arr = [ 11  57  44   3 -59 -40 -32 -66  43  -8  12  43   5 -37 -22  17]
The entry just left of the smallest entry -> -32
The entry just left of the largest entry -> 11
The entry just right of the smallest entry: 43
Read off the entry just right of 44.
A: 3

[[-10  12  12  22 -11 -16 -12 -15  -9 -10 -10 -17  14 -22  11  -9]
 [-19  -9 -10  14 -18   7 -18  11 -19 -20 -20   8  -2   9  -3 -19]
 [-42 -51 -56  -5 -35  57 -33  62 -41 -40 -41  59 -35  67 -41 -40]]
Find the largest entry in the first row.
Answer: 22
The entry directly below -16 is 7
The last entry, reading row by row -> -40
The entry in the top-left corner is -10
The entry directly below -11 is -18
The entry in the top-right corner: -9
Find the entry just left of the largest entry.
Answer: -35
The first entry in the row that holds the largest entry: -42
The entry just left of -33 -> 57
The second entry in reading order: 12
Find the bottom entry of the column that holds the smallest entry.
Answer: -56
Find the third entry on the diagonal from the top-right corner.
Answer: 67
Find the entry directly above the largest entry.
Answer: 9
Find the entry just right of 67.
Answer: -41
The entry directly above the smallest entry: -10
Find the 2nd entry on the main diagonal.
Answer: -9
Find the entry directly above 7.
Answer: -16
Find the 2nd entry on the diagonal from the top-right corner.
Answer: -3
The top entry of the column that holds the smallest entry is 12
The third largest entry -> 59
Find the entry directly above 8.
Answer: -17

[ 85 223  40  73  15  61  70  89  24  45  69]
Report the entry just left of 70.
A: 61
The second largest entry is 89
The first entry from the right: 69
The 1st entry: 85

Read these off the grid that follows.
1) Report the entry just right of the smallest entry.
2) Report the first entry, reading row by row.
3) Report the fifth entry from the end, reading row by row.
4) Report the entry just left of 52.
5) Report the third largest entry.
6) Report the entry directly above the smallest entry.
7) Report the bottom-right entry.
8) Report the first entry of the smallest entry's row.
[[-56, -53, -31, 70, -25, 65, -23, -36, -27, 63, -48, 74, -76, -38, -25, -64],
 [61, -11, 7, -13, 8, -51, 19, 18, 20, -42, 46, -41, 23, 12, 32, 52],
 [13, 19, 4, -14, -2, -9, 10, 11, 6, -51, 58, 15, 6, 2, 32, 4],
 [73, 21, 11, -85, 18, -72, 24, 19, 34, -79, 38, -87, 63, 17, 42, 51]]
1) 63
2) -56
3) -87
4) 32
5) 70
6) 15
7) 51
8) 73

Questions about the array below.
1) Give the top-left entry.
2) Give the entry directly below 16.
3) Give the entry just left of -1.
4) Give the entry in the bottom-left corner.
5) Give the entry in the top-right corner.
6) Give the entry just left of 21.
7) Give the largest entry in the first row.
8) Give the entry directly above the smallest entry.
[[-25  -6 -70   7  71 -82  16   2]
 [-16 -17 -83  -8  64 -82  18  -2]
 [-20 -12 -77  -3  66 -81  18  -1]
 [ -2  -8 -18  23  21 -31  -3   0]
 [ 13 -32 -44  34  22 -53  -8  -5]]
1) -25
2) 18
3) 18
4) 13
5) 2
6) 23
7) 71
8) -70

Questions about the grid below.
1) The entry directly below the largest entry?
2) The bottom entry of the column that holds the largest entry?
3) The smallest entry in the last column?
4) The entry just left of 303?
5) The top-left entry?
6) The 2nd-last entry, reading row by row?
7) The entry in the bottom-right corner?
8) The third entry in reading order?
array([[399, 289, 313, 963, 326, 347, 299, 290, 321, 187, 277],
       [267, 280, 279, 272, 252, 274, 273, 275, 280, 281, 278],
       [268, 283, 278, 244, 281, 282, 279, 293, 302, 336, 281],
       [294, 290, 298, 275, 290, 322, 274, 271, 293, 309, 286],
       [269, 296, 267, 275, 310, 264, 276, 290, 284, 287, 292],
       [279, 300, 275, 249, 248, 273, 296, 277, 270, 283, 286],
       [247, 297, 281, 213, 283, 269, 309, 315, 273, 360, 295],
       [305, 289, 275, 382, 295, 270, 278, 294, 285, 266, 296],
       [278, 303, 272, 259, 281, 301, 258, 281, 296, 273, 271],
       [273, 279, 276, 259, 263, 282, 279, 305, 294, 288, 273],
       [266, 276, 271, 240, 266, 284, 268, 266, 273, 313, 263],
       [276, 281, 286, 274, 291, 267, 297, 282, 320, 309, 292],
       [261, 264, 289, 298, 270, 290, 305, 301, 289, 305, 299]])
1) 272
2) 298
3) 263
4) 278
5) 399
6) 305
7) 299
8) 313

Questions about the grid below.
1) The entry in the top-left corner?
2) The bottom-left entry?
3) The entry just left of the largest entry?
4) The last entry, reading row by row?
5) The entry directly above the smallest entry?
6) The bottom entry of the column that holds the smallest entry?
7) The top-right entry?
8) The fifth entry from the end, reading row by row?
[[-31 -31  12  -7]
 [-15 -15 -30  27]
 [-50 -50  59 -33]
 [  0   0 -66  53]
 [-30 -30  10  -5]
 [-26 -26  -2   4]
 [-14 -14 -31  24]]
1) -31
2) -14
3) -50
4) 24
5) 59
6) -31
7) -7
8) 4

Read these off the grid that follows. Counting starts at 0.
1) What is the entry in row 2 and column 0?
2) What is the top-right entry?
3) What is the largest entry?
4) What is the entry at row 2, column 1?
5) What is the entry at row 0, column 0?
6) What is the entry at row 1, column 0?
7) What is the entry just left of 61?
8) What is the bottom-right entry?
[[  2 -34  22  62 -45 -23]
 [-40 -42  42  -6 -23 -36]
 [  1 -28  12  65 -40 -25]
 [-39 -43  39 -19 -14 -44]
 [ -4 -41  15  58 -47 -33]
 [  1 -40  19  62 -51 -26]
 [  8 -38  15  61 -46 -27]
 [-40 -45  47   1 -26 -41]
 [-28 -21  15 -29  -4 -27]
 [-44 -41  42 -13 -25 -42]
 [-22 -25  28 -10  -2 -19]]
1) 1
2) -23
3) 65
4) -28
5) 2
6) -40
7) 15
8) -19

a = [ 160  571  455  213  636 -497   85  816 -651 -631  751]
The last entry?
A: 751
The 3rd largest entry: 636
The 1st entry from the left?
A: 160
The 3rd entry from the left?
A: 455

grid =
5856,4464,4097,7471,3621,5579,3421,4052,4076,3233
4671,5657,3323,5815,3191,3797,5890,4723,4923,3439
5634,4963,3438,6418,2971,4874,4334,4083,4676,3235
3761,5967,3523,6217,4048,3503,6183,5440,4615,3251
5218,5268,3326,7138,3215,4463,4739,4501,4456,3266
6447,4099,4293,6888,3507,6168,3065,3774,4406,3500
4983,4759,3747,6778,3544,4373,5234,4404,4559,2594
6125,4686,4192,7089,3946,6170,2794,4057,4128,3726
4101,6707,3040,5446,3353,3266,6043,5450,4920,4490
5761,4347,3867,7894,3419,5007,4294,4139,4180,2992
4345,5699,3573,5815,3584,3442,6283,5083,4937,3902
4683,5907,2984,7019,3218,3961,5251,4899,4283,3406
3772,5757,3527,6800,4205,3685,5902,5368,4396,2603
3730,5865,3397,7194,4075,3811,5700,5269,4146,2673
5019,4634,3820,6857,3264,3551,6213,4626,4674,3447
5902,4410,3918,7058,3406,5484,3787,3986,4306,3118
Counting starts at 0.
The entry in the bottom-left corner is 5902
The entry at row 1, column 0 -> 4671
The entry at row 0, column 1?
A: 4464
The entry in row 2 and column 0 -> 5634
The entry just left of 3544 -> 6778
The entry at row 0, column 0 -> 5856
The bottom entry of the column that holds the largest entry?
A: 7058
The entry just left of 5234?
A: 4373
The entry just left of 4128?
A: 4057
The entry directly above 5700?
A: 5902
The entry at row 0, column 2?
A: 4097
The entry just left of the smallest entry?
A: 4559
The entry just right of 4874?
A: 4334
The entry just left of 3500?
A: 4406
The entry at row 1, column 2?
A: 3323
The entry just left of 6170 is 3946
The bottom entry of the column that holds the smallest entry: 3118
The entry in the top-right corner -> 3233
The entry just right of 4674: 3447
The entry directly above the smallest entry: 3500
The entry directly below the largest entry -> 5815
The entry at row 1, column 1?
A: 5657
The entry directly below 3551 -> 5484
The entry just right of 4334?
A: 4083
The entry directly above 4083?
A: 4723
The entry directly below 5634 -> 3761
The entry just left of 4404 -> 5234
The entry just right of 4634 is 3820
The entry just right of 6213?
A: 4626
The entry directly below 6283: 5251

Questions about the table below. Indices start at 0.
1) The entry at row 0, column 1?
2) The entry at row 0, column 0?
3) The entry directly above the largest entry?
4) The entry just left of the largest entry?
5) The entry in row 1 and column 0?
6) The bottom entry of the column that holds the largest entry?
7) The entry in the bottom-left corner?
8) The entry in row 0 and column 2?
[[3, -13, 1, -16, 7, 5, -1, 20, -4, -6, -2],
 [-35, 5, 15, 31, -33, -6, -18, -70, 18, 2, 12],
 [34, -5, -17, -32, 34, 5, 14, 71, -16, 0, -13],
 [-23, 2, 14, 18, -23, -5, -7, -46, 7, 0, 9],
 [18, -16, -21, -30, 30, 11, -13, 57, 3, 0, -13],
 [-28, -3, 12, 19, -24, -1, -18, -51, 16, -2, 8],
 [-1, -10, 1, -9, 3, 3, -5, 9, 0, -3, -1],
 [-24, 3, 26, 20, -31, -8, 8, -53, -3, -6, 14],
 [-25, 18, 16, 38, -33, -10, 0, -70, 9, 3, 13],
 [33, -15, -25, -40, 42, 12, -2, 83, -7, 0, -17],
 [13, 4, -10, -5, 12, 2, 3, 20, -2, 3, -5],
 [20, -8, -8, -22, 20, 5, 10, 45, -11, -3, -7]]
1) -13
2) 3
3) -70
4) -2
5) -35
6) 45
7) 20
8) 1
